Below are the code and all the weights of a small trained network. Each question names an input and a target symbol and asks about switching units off, where a switched-off unit gives its printed mean instead of its output.

import numpy as np


def w(rows, s, z=0):
    codes = np.array(rows[::2]) - 128.0
    scale = np.full(codes.shape[1], s)
    scale[-1] = z or s
    return codes * scale


def f(y):
    return np.maximum(y, 0)


def softmax(a):
    e = np.exp(a - a.max(-1, keepdims=True))
    return e / e.sum(-1, keepdims=True)


def log_softmax(a):
    a = a - a.max(-1, keepdims=True)
    return a - np.log(np.exp(a).sum(-1, keepdims=True))


def net(x, mask):
    ids = ['Ξαζλστω'.index(c) for c in x.split()]
    T = len(ids)
    res = E[ids] + P[:T]
    r = res
    for j in range(2):
        rows = slice(3 * j, 3 * j + 3)
        q, k, v = (r @ M[0][rows].T for M in (Q, K, V))
        z = softmax(np.where(np.tri(T) > 0, q @ k.T / 3**0.5, -1e9)) @ v
        o = O[0][rows]
        res = res + np.where(mask[j], z, o[:, -1]) @ o[:, :-1]
    y = f(res @ A[0][:, :-1].T + A[0][:, -1])
    res = res + np.where(mask[2:14], y, B[0][:, -1]) @ B[0][:, :-1]
    return log_softmax(res[-1] @ U[:, :-1].T + U[:, -1])


Q, K, V, O, A, B = {}, {}, {}, {}, {}, {}
E = w([
[112,46,205],'Ξ',
[133,62,167],'α',
[210,173,158],'ζ',
[122,33,142],'λ',
[156,117,154],'σ',
[162,98,102],'τ',
[251,169,108],'ω',
],0.012)
P = w([
[52,224,255],'0',
[173,35,207],'1',
[184,23,199],'2',
[185,44,188],'3',
[198,42,181],'4',
[202,44,174],'5',
[202,29,166],'6',
[204,49,155],'7',
[222,62,147],'8',
[211,51,145],'9',
[221,66,133],'10',
[238,106,107],'11',
[223,88,106],'12',
[190,37,167],'13',
],0.0061)
Q[0] = w([
[17,201,79],'head 0',
[64,180,114],'head 0',
[85,122,72],'head 0',
[32,254,24],'head 1',
[57,99,115],'head 1',
[184,49,167],'head 1',
],0.013)
K[0] = w([
[208,73,88],'head 0',
[212,74,139],'head 0',
[139,52,145],'head 0',
[112,121,228],'head 1',
[159,164,173],'head 1',
[172,148,6],'head 1',
],0.011)
V[0] = w([
[58,99,178],'head 0',
[83,2,108],'head 0',
[176,108,73],'head 0',
[106,182,137],'head 1',
[64,24,235],'head 1',
[202,216,197],'head 1',
],0.012)
O[0] = w([
[81,210,91,176],'head 0',
[92,254,228,53],'head 0',
[172,82,201,54],'head 0',
[157,78,117,73],'head 1',
[73,51,200,112],'head 1',
[194,172,158,255],'head 1',
],0.012,0.0081)
A[0] = w([
[183,41,119,91],'neuron 0',
[139,158,13,141],'neuron 1',
[67,80,189,107],'neuron 2',
[95,122,111,69],'neuron 3',
[172,57,79,41],'neuron 4',
[77,143,67,255],'neuron 5',
[144,185,75,113],'neuron 6',
[151,128,151,208],'neuron 7',
[106,154,87,205],'neuron 8',
[185,42,91,63],'neuron 9',
[87,218,1,156],'neuron 10',
[115,71,192,193],'neuron 11',
],0.008,0.0071)
B[0] = w([
[149,193,115,247],'neuron 0',
[91,92,110,242],'neuron 1',
[110,193,129,153],'neuron 2',
[145,172,160,129],'neuron 3',
[63,195,95,228],'neuron 4',
[137,1,177,203],'neuron 5',
[71,134,71,200],'neuron 6',
[149,114,146,207],'neuron 7',
[129,79,127,190],'neuron 8',
[124,167,97,254],'neuron 9',
[84,89,106,227],'neuron 10',
[188,147,147,174],'neuron 11',
],0.0086,0.009)
U = w([
[184,195,137,88],'Ξ',
[115,127,158,202],'α',
[183,95,178,254],'ζ',
[152,2,144,179],'λ',
[125,143,67,91],'σ',
[108,235,171,33],'τ',
[29,152,124,26],'ω',
],0.0087,0.0046)

Each question gives the input, a string of symbols that net reads in full, and the target symbol t.
The units are the heads (3 rows each of Q, K, V and O) and the neurons (one row each of A and B). Each row of codes is followed by its name. A weight is (code - 128) times the scale printed after its matrix; where a second scale follows, it is the last column's (O, A, B and U).
mask holds one flag per unit, heads first, then neurons. A switched-off unit (its flag False) gives its mean, the last column of its rows in O or B, instead of its output. The means were averaged over made-up inputs and are rounded, as every weight is.
A unit's drop is (log p(t) with every unit on - log p(t) with that unit switched off) / (log p(t) with every unit on - log p(t) with every unit switched off).
The circuit of an input: a set's keep is (log p(t) with only the set's units on - log p(t) with every unit switched off) / (log p(t) with every unit on - log p(t) with every unit switched off). Starting from the 12 units with the biggest drops (on a tie, the unit counted first), units are removed one at a time, each time the one whose removal leaves the highest keep (on an exact tie, the one counted first), for as long as the keep stays at least 0.8.
units of the circuit, in order: the units of the circuit, biggest drop first
unit that matters most: the unit with the biggest drop
top k neurons: the k neurons with the biggest drops, biggest first
which heads matter: for each layer, one digit per head in row order, 1 if its drop is at least 0.15 and else 0, layers parted by /
input Ξ Ξ ζ ζ σ λ σ ζ λ σ ω Ξ λ τ, target ω: units of the circuit, in order -> head 0; neuron 10
input ω ζ Ξ α ζ ζ σ, target Ξ: top 2 neurons -> neuron 0; neuron 5
input Ξ Ξ ω τ Ξ τ Ξ λ ζ Ξ ω α τ ζ, target ω: top 2 neurons -> neuron 10; neuron 6
input ζ Ξ ζ σ σ ω ζ Ξ α α, target σ: units of the circuit, in order -> head 0; head 1; neuron 4; neuron 9
input Ξ Ξ Ξ ζ λ Ξ ω ω λ, target ω: units of the circuit, in order -> head 0; neuron 10
input ζ ζ ζ λ λ ω λ, target σ: units of the circuit, in order -> head 0; neuron 4; head 1; neuron 9
input Ξ Ξ σ σ Ξ Ξ ω τ σ τ σ, target ω: units of the circuit, in order -> head 0; neuron 10; head 1
input ζ ζ ω, target σ: which heads matter -> 10
input Ξ Ξ λ Ξ Ξ τ τ α, target ω: unit that matters most -> head 0
input ζ Ξ τ α Ξ σ τ σ ζ τ, target λ: which heads matter -> 01
input Ξ Ξ α Ξ τ λ ζ ζ σ Ξ ζ Ξ, target ω: which heads matter -> 10
input λ σ α ω ζ, target τ: which heads matter -> 10
input Ξ σ ω Ξ σ ζ ζ ω, target ω: top 3 neurons -> neuron 10; neuron 6; neuron 1
input τ ζ ζ λ Ξ Ξ α α ζ ζ ζ λ ζ ζ, target ζ: units of the circuit, in order -> head 0; neuron 4; neuron 9
input σ ζ λ σ σ τ ζ ζ ω, target λ: which heads matter -> 00
input λ τ σ ζ ω Ξ ζ, target τ: which heads matter -> 10
input σ ω ζ α ζ λ ζ α σ ζ, target λ: top 2 neurons -> neuron 4; neuron 0
input ζ ζ λ, target σ: which heads matter -> 10
input ζ τ σ ω τ α, target σ: units of the circuit, in order -> head 0; neuron 4; neuron 9; neuron 0
input σ τ ζ α σ, target λ: units of the circuit, in order -> neuron 4; head 1
input Ξ ζ Ξ τ τ ω, target ω: units of the circuit, in order -> head 0; neuron 10; neuron 6
input Ξ λ α λ α ω λ τ σ ζ τ ζ, target ω: units of the circuit, in order -> head 0; neuron 10; head 1
input ζ ζ α σ ζ τ Ξ σ σ τ σ, target λ: which heads matter -> 01
input ζ Ξ ω ω σ, target σ: which heads matter -> 11
